Below is a small trained network, with its code and all its weights. Each question gives an input and a class and asks what happens when units are switched off, that is, made to give their printed mean instead of their output.

import numpy as np


def w(rows, s, z=0):
    codes = np.array(rows[::2]) - 128.0
    scale = np.full(codes.shape[1], s)
    scale[-1] = z or s
    return codes * scale


def f(y):
    return y / 2 * (1 + np.tanh(0.7978845608 * (y + 0.044715 * y**3)))


def log_softmax(a):
    a = a - a.max(-1, keepdims=True)
    return a - np.log(np.exp(a).sum(-1, keepdims=True))


def net(x, mask):
    res = np.array(x, float).reshape(1, 7) / 4 @ E
    y = f(res @ A[0][:, :-1].T + A[0][:, -1])
    res = res + np.where(mask, y, B[0][:, -1]) @ B[0][:, :-1]
    return log_softmax(res[-1] @ U[:, :-1].T + U[:, -1])


A, B = {}, {}
E = w([
[200,72,63,100],'x0',
[108,100,233,241],'x1',
[80,83,172,101],'x2',
[1,225,79,117],'x3',
[112,143,219,145],'x4',
[78,104,51,202],'x5',
[200,160,161,182],'x6',
],0.0095)
A[0] = w([
[115,181,162,104,162],'neuron 0',
[93,120,82,188,139],'neuron 1',
[97,112,164,224,176],'neuron 2',
[215,58,212,90,165],'neuron 3',
[81,115,90,147,162],'neuron 4',
[112,157,83,100,127],'neuron 5',
[163,158,153,173,109],'neuron 6',
[125,233,114,161,141],'neuron 7',
[136,107,146,129,116],'neuron 8',
[190,158,155,97,106],'neuron 9',
[86,118,173,125,105],'neuron 10',
[120,159,110,9,145],'neuron 11',
[91,122,188,176,121],'neuron 12',
[96,98,128,177,85],'neuron 13',
[111,94,88,197,122],'neuron 14',
[178,152,123,194,159],'neuron 15',
[139,129,152,75,118],'neuron 16',
[50,104,52,92,254],'neuron 17',
[80,120,136,139,108],'neuron 18',
[44,108,150,106,79],'neuron 19',
[103,78,171,79,67],'neuron 20',
[61,221,61,154,72],'neuron 21',
[172,153,142,130,172],'neuron 22',
[82,179,48,166,122],'neuron 23',
[182,201,137,137,158],'neuron 24',
[125,94,96,83,181],'neuron 25',
[137,176,108,190,109],'neuron 26',
[171,66,227,167,124],'neuron 27',
[251,148,81,126,245],'neuron 28',
[92,142,62,126,129],'neuron 29',
[98,110,155,115,129],'neuron 30',
],0.012,0.0034)
B[0] = w([
[144,107,145,79,169],'neuron 0',
[84,157,127,96,186],'neuron 1',
[87,190,115,166,229],'neuron 2',
[180,137,128,62,248],'neuron 3',
[73,160,102,175,176],'neuron 4',
[72,209,65,110,175],'neuron 5',
[144,129,142,103,171],'neuron 6',
[121,151,132,127,197],'neuron 7',
[106,163,154,115,142],'neuron 8',
[135,131,163,123,167],'neuron 9',
[187,80,132,146,171],'neuron 10',
[59,81,66,136,197],'neuron 11',
[114,100,160,178,211],'neuron 12',
[126,125,211,152,161],'neuron 13',
[134,175,150,93,178],'neuron 14',
[83,176,141,163,179],'neuron 15',
[99,99,143,39,149],'neuron 16',
[174,143,10,147,231],'neuron 17',
[160,132,149,182,157],'neuron 18',
[142,108,112,136,178],'neuron 19',
[153,50,187,95,157],'neuron 20',
[110,100,137,157,236],'neuron 21',
[139,185,136,54,158],'neuron 22',
[66,101,77,195,221],'neuron 23',
[91,254,211,81,170],'neuron 24',
[159,127,40,186,165],'neuron 25',
[40,89,218,108,168],'neuron 26',
[114,137,110,154,254],'neuron 27',
[175,183,107,102,221],'neuron 28',
[81,160,88,178,192],'neuron 29',
[203,22,148,217,150],'neuron 30',
],0.006,0.013)
U = w([
[191,109,126,118,249],'0',
[129,5,141,7,60],'1',
[124,121,117,146,199],'2',
[133,169,163,54,40],'3',
[203,60,81,116,159],'4',
[118,96,55,126,117],'5',
[203,31,182,254,2],'6',
],0.0099,0.003)

Each question gives the input, the list of numbers given to net, and the class t.
The units are the neurons (one row each of A and B). Each row of codes is followed by its name. A weight is (code - 128) times the scale printed after its matrix; where a second scale follows, it is the last column's (A, B and U).
mask holds one flag per neuron, in row order. A switched-off neuron (its flag False) gives its mean, the last column of its row in B, instead of its output. The means were averaged over made-up inputs and are rounded, as every weight is.
A unit's drop is (log p(t) with every unit on - log p(t) with that unit switched off) / (log p(t) with every unit on - log p(t) with every unit switched off).
The circuit of an input: a set's keep is (log p(t) with only the set's units on - log p(t) with every unit switched off) / (log p(t) with every unit on - log p(t) with every unit switched off). Starting from the 12 units with the biggest drops (on a tie, the unit counted first), units are removed one at a time, each time the one whose removal leaves the highest keep (on an exact tie, the one counted first), for as long as the keep stays at least 0.8.
units of the circuit, in order: the units of the circuit, biggest drop first
most important unit: the unit with the biggest drop
k most important neurons: the k neurons with the biggest drops, biggest first
drop of u: that unit's drop, to one decimal
input [-8,8,-5,-4,-6,2,6], class 2: units of the circuit, in order => [neuron 2; neuron 24]
input [4,0,2,-7,-6,-4,-3], class 1: most important unit => neuron 17
input [0,-3,2,4,2,-7,-6], class 1: units of the circuit, in order => [neuron 16; neuron 20; neuron 2]
input [-4,8,-6,-2,3,-6,5], class 3: units of the circuit, in order => [neuron 24; neuron 22]
input [5,0,6,-2,-3,-7,7], class 1: units of the circuit, in order => [neuron 16; neuron 3]
input [0,-7,0,-2,-6,-6,5], class 3: 2 most important neurons => [neuron 24; neuron 28]
input [5,1,5,6,-7,-8,3], class 1: 2 most important neurons => [neuron 2; neuron 23]
input [8,5,7,-7,-6,-1,1], class 1: 2 most important neurons => [neuron 3; neuron 17]
input [2,-6,-6,0,-4,-6,2], class 3: 2 most important neurons => [neuron 24; neuron 28]
input [7,8,5,1,-7,4,8], class 2: drop of neuron 11 => -0.1
input [5,1,4,-8,2,3,6], class 4: drop of neuron 3 => 0.3
input [6,8,-6,6,-2,0,5], class 3: drop of neuron 24 => 0.2
